Below is a small trained network, with its code and all its weights. Each question gives an input and a class and asks what happens when units are switched off, that is, made to give their printed mean instead of their output.

import numpy as np


def w(rows, s, z=0):
    codes = np.array(rows[::2]) - 128.0
    scale = np.full(codes.shape[1], s)
    scale[-1] = z or s
    return codes * scale


def f(y):
    return np.maximum(y, 0)


def log_softmax(a):
    a = a - a.max(-1, keepdims=True)
    return a - np.log(np.exp(a).sum(-1, keepdims=True))


def net(x, mask):
    res = np.array(x, float).reshape(1, 5) / 4 @ E
    y = f(res @ A[0][:, :-1].T + A[0][:, -1])
    res = res + np.where(mask, y, B[0][:, -1]) @ B[0][:, :-1]
    return log_softmax(res[-1] @ U[:, :-1].T + U[:, -1])


A, B = {}, {}
E = w([
[189,141,114,21,71,145,199,167,141,182],'x0',
[101,166,103,109,105,134,52,151,189,225],'x1',
[96,130,91,38,222,115,65,138,136,80],'x2',
[166,112,110,133,150,246,80,141,81,131],'x3',
[164,233,118,184,151,93,129,173,82,114],'x4',
],0.012)
A[0] = w([
[186,109,135,161,118,132,170,102,139,102,147],'neuron 0',
[54,155,178,170,140,140,78,97,149,120,93],'neuron 1',
[99,123,125,171,146,131,86,95,121,125,100],'neuron 2',
[106,92,112,168,138,133,86,149,99,123,88],'neuron 3',
[141,156,216,81,137,94,166,152,183,128,90],'neuron 4',
[141,91,148,174,83,131,183,146,154,154,112],'neuron 5',
[127,128,145,67,122,122,137,170,130,132,72],'neuron 6',
[141,61,140,120,119,127,111,50,163,160,113],'neuron 7',
[112,140,197,133,138,40,156,128,198,105,67],'neuron 8',
[107,113,121,168,148,51,109,72,130,138,123],'neuron 9',
[133,142,120,178,87,152,180,97,121,185,72],'neuron 10',
[179,150,65,69,96,133,149,123,103,142,68],'neuron 11',
[88,80,177,51,71,134,116,54,165,111,69],'neuron 12',
[144,178,132,144,122,200,108,99,87,164,151],'neuron 13',
[121,231,163,124,133,48,138,124,89,149,155],'neuron 14',
[116,174,138,90,162,144,104,151,147,46,70],'neuron 15',
[100,91,193,207,108,114,115,119,101,179,104],'neuron 16',
[79,139,143,146,100,138,51,158,151,169,135],'neuron 17',
[138,118,97,89,147,115,127,85,133,87,101],'neuron 18',
[110,127,136,37,203,102,116,163,120,120,118],'neuron 19',
[148,118,103,173,150,117,89,79,198,95,126],'neuron 20',
[74,107,147,94,176,104,54,151,148,69,70],'neuron 21',
[75,143,205,174,33,129,124,202,149,148,131],'neuron 22',
[43,70,119,100,97,177,148,29,109,139,66],'neuron 23',
[87,97,148,155,129,107,100,126,78,112,67],'neuron 24',
[104,2,90,124,79,135,92,106,155,116,51],'neuron 25',
[78,176,128,27,105,118,99,163,177,47,4],'neuron 26',
[176,196,118,195,160,119,111,189,61,144,135],'neuron 27',
[137,120,199,114,156,227,144,139,74,103,156],'neuron 28',
[76,145,87,144,153,132,105,53,104,92,161],'neuron 29',
[193,130,92,54,103,128,179,179,151,116,100],'neuron 30',
[194,86,109,126,138,175,52,128,14,205,154],'neuron 31',
[114,119,106,89,167,117,95,149,113,99,120],'neuron 32',
[161,123,155,91,98,141,160,172,149,166,84],'neuron 33',
[104,159,166,97,159,31,206,109,120,207,2],'neuron 34',
[57,90,104,131,148,31,206,104,158,157,78],'neuron 35',
[174,204,131,131,130,92,109,160,38,119,178],'neuron 36',
[148,188,154,102,167,162,67,143,179,174,204],'neuron 37',
[92,214,93,138,127,155,126,160,205,156,173],'neuron 38',
[191,119,221,165,38,166,109,80,104,132,143],'neuron 39',
[158,136,200,113,155,112,184,53,61,28,124],'neuron 40',
[75,58,189,132,161,216,174,93,203,162,9],'neuron 41',
[110,117,138,224,134,112,120,99,176,107,78],'neuron 42',
[131,105,78,130,169,130,213,96,85,78,90],'neuron 43',
[144,120,180,95,172,117,162,138,98,85,130],'neuron 44',
[112,148,172,108,91,110,21,143,139,204,215],'neuron 45',
],0.0099,0.001)
B[0] = w([
[100,137,102,160,61,126,41,146,41,140,183],'neuron 0',
[134,159,115,66,78,224,203,134,174,51,200],'neuron 1',
[121,165,124,101,71,179,176,124,197,129,186],'neuron 2',
[135,128,209,101,159,152,167,92,165,98,176],'neuron 3',
[149,74,127,114,195,214,170,70,162,109,179],'neuron 4',
[139,144,180,120,132,71,84,205,120,133,200],'neuron 5',
[112,161,183,117,136,119,148,154,174,93,172],'neuron 6',
[108,155,77,239,163,101,149,157,91,150,180],'neuron 7',
[231,70,81,76,213,120,68,58,135,178,203],'neuron 8',
[147,156,138,88,164,187,177,78,190,115,189],'neuron 9',
[150,93,213,93,134,139,80,152,89,139,206],'neuron 10',
[161,213,139,88,129,240,157,136,192,39,198],'neuron 11',
[95,167,82,221,152,122,155,123,97,141,201],'neuron 12',
[170,98,113,143,155,104,117,117,149,145,199],'neuron 13',
[91,101,98,201,201,134,165,115,117,163,216],'neuron 14',
[97,157,139,84,134,109,106,179,130,155,188],'neuron 15',
[187,154,235,82,98,96,108,168,148,113,205],'neuron 16',
[107,141,112,75,47,157,127,45,112,138,201],'neuron 17',
[142,142,117,113,108,56,105,211,103,172,166],'neuron 18',
[129,157,179,180,139,100,66,194,98,138,208],'neuron 19',
[125,122,199,126,118,162,156,157,152,83,177],'neuron 20',
[135,161,176,94,146,83,98,170,120,93,210],'neuron 21',
[170,154,122,102,118,66,47,130,45,134,210],'neuron 22',
[126,195,65,221,173,115,146,187,117,142,191],'neuron 23',
[140,168,142,117,120,192,170,99,152,84,174],'neuron 24',
[78,194,93,207,157,112,190,169,126,173,193],'neuron 25',
[130,127,176,59,118,120,62,158,87,106,198],'neuron 26',
[96,176,108,210,196,79,177,139,160,161,247],'neuron 27',
[183,2,84,82,139,146,137,122,136,238,202],'neuron 28',
[207,150,179,103,98,137,162,75,151,131,191],'neuron 29',
[127,201,174,147,90,202,197,133,174,62,222],'neuron 30',
[235,54,112,82,205,164,107,70,168,215,229],'neuron 31',
[193,137,165,109,98,89,54,161,58,166,183],'neuron 32',
[131,179,178,112,106,140,207,140,141,76,200],'neuron 33',
[184,110,123,92,168,168,112,101,127,175,204],'neuron 34',
[185,38,119,113,198,150,133,84,150,206,205],'neuron 35',
[63,181,91,227,187,97,151,144,132,157,225],'neuron 36',
[96,114,86,94,95,100,113,80,123,157,208],'neuron 37',
[73,141,99,156,26,87,195,77,116,176,200],'neuron 38',
[144,136,172,111,120,78,89,160,53,169,225],'neuron 39',
[88,73,83,95,40,101,170,70,138,84,241],'neuron 40',
[77,191,105,138,209,104,140,178,124,150,196],'neuron 41',
[159,170,158,71,130,154,166,147,126,91,204],'neuron 42',
[71,92,108,107,34,142,114,77,97,97,201],'neuron 43',
[75,95,86,129,18,43,115,107,109,104,184],'neuron 44',
[67,69,88,137,43,112,89,6,108,137,219],'neuron 45',
],0.0056,0.013)
U = w([
[131,159,180,111,110,228,172,145,183,61,3],'0',
[78,147,46,225,185,104,143,170,128,117,163],'1',
[186,23,85,104,199,167,106,104,158,141,216],'2',
[129,125,198,111,97,77,47,198,98,101,77],'3',
[71,76,53,128,10,114,115,96,125,97,180],'4',
],0.012,0.00048)

Each question gives the input, the list of numbers given to net, and the class t.
The units are the neurons (one row each of A and B). Each row of codes is followed by its name. A weight is (code - 128) times the scale printed after its matrix; where a second scale follows, it is the last column's (A, B and U).
mask holds one flag per neuron, in row order. A switched-off neuron (its flag False) gives its mean, the last column of its row in B, instead of its output. The means were averaged over made-up inputs and are rounded, as every weight is.
A unit's drop is (log p(t) with every unit on - log p(t) with that unit switched off) / (log p(t) with every unit on - log p(t) with every unit switched off).
The circuit of an input: a set's keep is (log p(t) with only the set's units on - log p(t) with every unit switched off) / (log p(t) with every unit on - log p(t) with every unit switched off). Starting from the 12 units with the biggest drops (on a tie, the unit counted first), units are removed one at a time, each time the one whose removal leaves the highest keep (on an exact tie, the one counted first), for as long as the keep stays at least 0.8.
circuit, biggest first: the units of the circuit, biggest drop first
unit that matters most: the unit with the biggest drop
k most important neurons: the k neurons with the biggest drops, biggest first
drop when u is switched off: that unit's drop, to one decimal
input [2,-3,-3,-3,-1], class 2: circuit, biggest first : neuron 35; neuron 8
input [-4,-6,-6,-5,-2], class 3: unit that matters most : neuron 16
input [3,-6,2,4,7], class 1: 2 most important neurons : neuron 36; neuron 27
input [2,-7,-3,6,-3], class 4: circuit, biggest first : neuron 40; neuron 43
input [-7,2,8,1,-3], class 3: 4 most important neurons : neuron 32; neuron 21; neuron 19; neuron 30
input [2,-3,-6,4,-6], class 1: circuit, biggest first : neuron 23; neuron 41
input [5,-6,-4,-7,-6], class 2: 4 most important neurons : neuron 35; neuron 8; neuron 34; neuron 4
input [7,8,4,2,2], class 4: 3 most important neurons : neuron 45; neuron 37; neuron 38
input [-3,5,-5,0,1], class 3: 3 most important neurons : neuron 16; neuron 40; neuron 22
input [-1,2,2,-6,-5], class 2: 2 most important neurons : neuron 35; neuron 8
input [2,-2,-8,2,6], class 3: 2 most important neurons : neuron 10; neuron 39
input [-3,3,-5,0,4], class 3: 2 most important neurons : neuron 16; neuron 22
input [-8,-8,3,-3,-8], class 0: 2 most important neurons : neuron 29; neuron 1
input [-4,-3,-4,-1,-5], class 1: circuit, biggest first : neuron 23
input [5,-4,-4,-8,7], class 2: 2 most important neurons : neuron 8; neuron 34
input [-8,8,1,6,4], class 0: 2 most important neurons : neuron 1; neuron 3
input [6,3,-4,-1,7], class 1: 3 most important neurons : neuron 36; neuron 14; neuron 27
input [-7,-3,-8,6,-5], class 3: drop when neuron 5 is switched off : 0.3
input [6,-5,6,-5,-7], class 1: drop when neuron 23 is switched off : 0.2
input [6,0,8,4,-7], class 3: unit that matters most : neuron 26
input [0,5,0,1,1], class 4: drop when neuron 22 is switched off : 0.0
